Here is a tiny trained network, its code and every weight. The questions are about switching its units off for an input and a class, where a switched-off unit gives its printed mean instead of its output.

import numpy as np


def w(rows, s, z=0):
    codes = np.array(rows[::2]) - 128.0
    scale = np.full(codes.shape[1], s)
    scale[-1] = z or s
    return codes * scale


def norm(h):
    return h / np.sqrt((h * h).mean(-1, keepdims=True) + 1e-5)


def f(y):
    return y / 2 * (1 + np.tanh(0.7978845608 * (y + 0.044715 * y**3)))


def log_softmax(a):
    a = a - a.max(-1, keepdims=True)
    return a - np.log(np.exp(a).sum(-1, keepdims=True))


def net(x, mask):
    res = np.array(x, float).reshape(1, 8) / 4 @ E
    u = 0
    for l in range(2):
        y = f(norm(res) @ A[l][:, :-1].T + A[l][:, -1])
        res = res + np.where(mask[u : u + 6], y, B[l][:, -1]) @ B[l][:, :-1]
        u += 6
    return log_softmax(norm(res)[-1] @ U[:, :-1].T + U[:, -1])


A, B = {}, {}
E = w([
[128,120,128,132,135,123],'x0',
[123,148,121,130,116,133],'x1',
[197,115,91,163,108,159],'x2',
[139,188,64,59,225,159],'x3',
[65,95,62,123,78,184],'x4',
[126,137,123,127,119,133],'x5',
[121,130,208,131,156,255],'x6',
[127,110,131,129,143,118],'x7',
],0.009)
A[0] = w([
[76,155,99,134,132,147,109],'0.n1',
[168,123,14,76,243,149,105],'0.n2',
[30,126,177,49,124,81,252],'0.n3',
[90,36,57,86,84,163,11],'0.n4',
[252,60,54,154,113,162,13],'0.n5',
[189,141,151,78,117,138,23],'0.n6',
],0.011,0.0026)
B[0] = w([
[147,144,76,141,133,113,147],'0.n1',
[121,173,165,83,38,130,254],'0.n2',
[248,134,5,168,110,201,202],'0.n3',
[33,209,148,200,158,145,183],'0.n4',
[194,116,24,138,173,182,182],'0.n5',
[135,102,141,175,192,108,131],'0.n6',
],0.011,0.0077)
A[1] = w([
[109,138,114,41,197,115,56],'1.n1',
[196,172,169,152,185,50,46],'1.n2',
[114,143,161,130,181,206,116],'1.n3',
[172,148,183,95,113,138,253],'1.n4',
[144,173,10,119,96,107,241],'1.n5',
[125,45,135,225,71,100,168],'1.n6',
],0.012,0.002)
B[1] = w([
[165,152,191,93,110,216,133],'1.n1',
[16,205,56,207,154,115,160],'1.n2',
[82,10,135,110,95,2,169],'1.n3',
[94,84,52,164,93,129,171],'1.n4',
[148,47,228,149,190,78,254],'1.n5',
[173,218,143,2,122,130,180],'1.n6',
],0.0096,0.012)
U = w([
[218,215,203,11,56,113,34],'0',
[243,90,98,152,182,150,89],'1',
[135,53,179,95,95,37,250],'2',
[83,214,104,196,147,127,134],'3',
],0.012,0.0022)

Each question gives the input, the list of numbers given to net, and the class t.
The units are the neurons (one row each of A and B). Each row of codes is followed by its name. A weight is (code - 128) times the scale printed after its matrix; where a second scale follows, it is the last column's (A, B and U).
mask holds one flag per neuron, layer by layer. A switched-off neuron (its flag False) gives its mean, the last column of its row in B, instead of its output. The means were averaged over made-up inputs and are rounded, as every weight is.
A unit's drop is (log p(t) with every unit on - log p(t) with that unit switched off) / (log p(t) with every unit on - log p(t) with every unit switched off).
The circuit of an input: a set's keep is (log p(t) with only the set's units on - log p(t) with every unit switched off) / (log p(t) with every unit on - log p(t) with every unit switched off). Starting from all 12 units, units are removed one at a time, each time the one whose removal leaves the highest keep (on an exact tie, the one counted first), for as long as the keep stays at least 0.8.
units of the circuit, in order: the units of the circuit, biggest drop first
k most important neurons: the k neurons with the biggest drops, biggest first
top k neurons in layer l: the k neurons of layer l with the biggest drops, biggest first
drop of u: that unit's drop, to one decimal
input [1,0,-5,-7,0,-1,-2,-6], class 0: units of the circuit, in order	(1.n6)
input [-4,-1,3,3,2,-7,5,4], class 2: 3 most important neurons	(1.n3, 0.n3, 1.n6)
input [2,0,7,8,-3,5,3,3], class 0: 2 most important neurons	(0.n2, 0.n3)
input [0,-4,4,5,-5,-7,2,5], class 0: 4 most important neurons	(0.n2, 1.n5, 0.n4, 1.n1)
input [-8,-8,8,-6,1,-1,-5,-6], class 1: top 2 neurons in layer 0	(0.n5, 0.n2)
input [-5,-4,2,-7,7,2,6,0], class 0: 4 most important neurons	(1.n6, 1.n5, 1.n2, 1.n4)
input [-4,6,7,-5,6,-5,-4,-4], class 1: top 3 neurons in layer 1	(1.n5, 1.n2, 1.n3)
input [-3,2,-1,5,-6,6,5,-4], class 3: 2 most important neurons	(1.n5, 1.n2)
input [-1,-7,6,-2,1,-6,7,-1], class 2: 4 most important neurons	(1.n3, 0.n3, 0.n1, 1.n2)
input [-1,6,2,-2,-1,3,1,3], class 0: units of the circuit, in order	(0.n3, 1.n6, 0.n2, 1.n5)
input [5,-6,-7,-8,-2,2,7,-6], class 0: units of the circuit, in order	(1.n6, 1.n5)
input [-8,8,-5,7,5,-2,8,5], class 2: 3 most important neurons	(1.n3, 1.n6, 0.n5)
input [-6,-5,6,-7,-6,-4,-1,1], class 0: 2 most important neurons	(1.n6, 0.n3)
input [8,-1,-2,-4,-7,-3,-2,-3], class 3: units of the circuit, in order	(1.n2)
input [7,-1,6,-2,7,1,-4,4], class 3: 2 most important neurons	(0.n4, 0.n3)
input [5,2,5,-3,6,-8,7,4], class 2: 4 most important neurons	(1.n3, 0.n3, 1.n2, 0.n2)
input [-7,8,-4,5,2,-3,7,8], class 2: 3 most important neurons	(1.n3, 1.n6, 0.n5)
input [-1,1,-5,-2,8,0,-5,-8], class 3: 2 most important neurons	(0.n4, 1.n3)
input [8,1,-3,-6,7,0,1,4], class 3: top 2 neurons in layer 0	(0.n4, 0.n2)
input [6,3,-8,0,6,0,6,1], class 1: units of the circuit, in order	(0.n3)
input [0,8,-7,-4,-5,-8,-3,7], class 1: top 2 neurons in layer 0	(0.n3, 0.n2)
input [0,4,-5,2,-4,6,6,4], class 2: drop of 0.n5	0.7
input [0,7,2,-3,-6,-6,-5,-4], class 3: drop of 1.n2	1.1
input [0,1,-1,-5,-4,-5,0,-4], class 0: drop of 0.n4	0.1
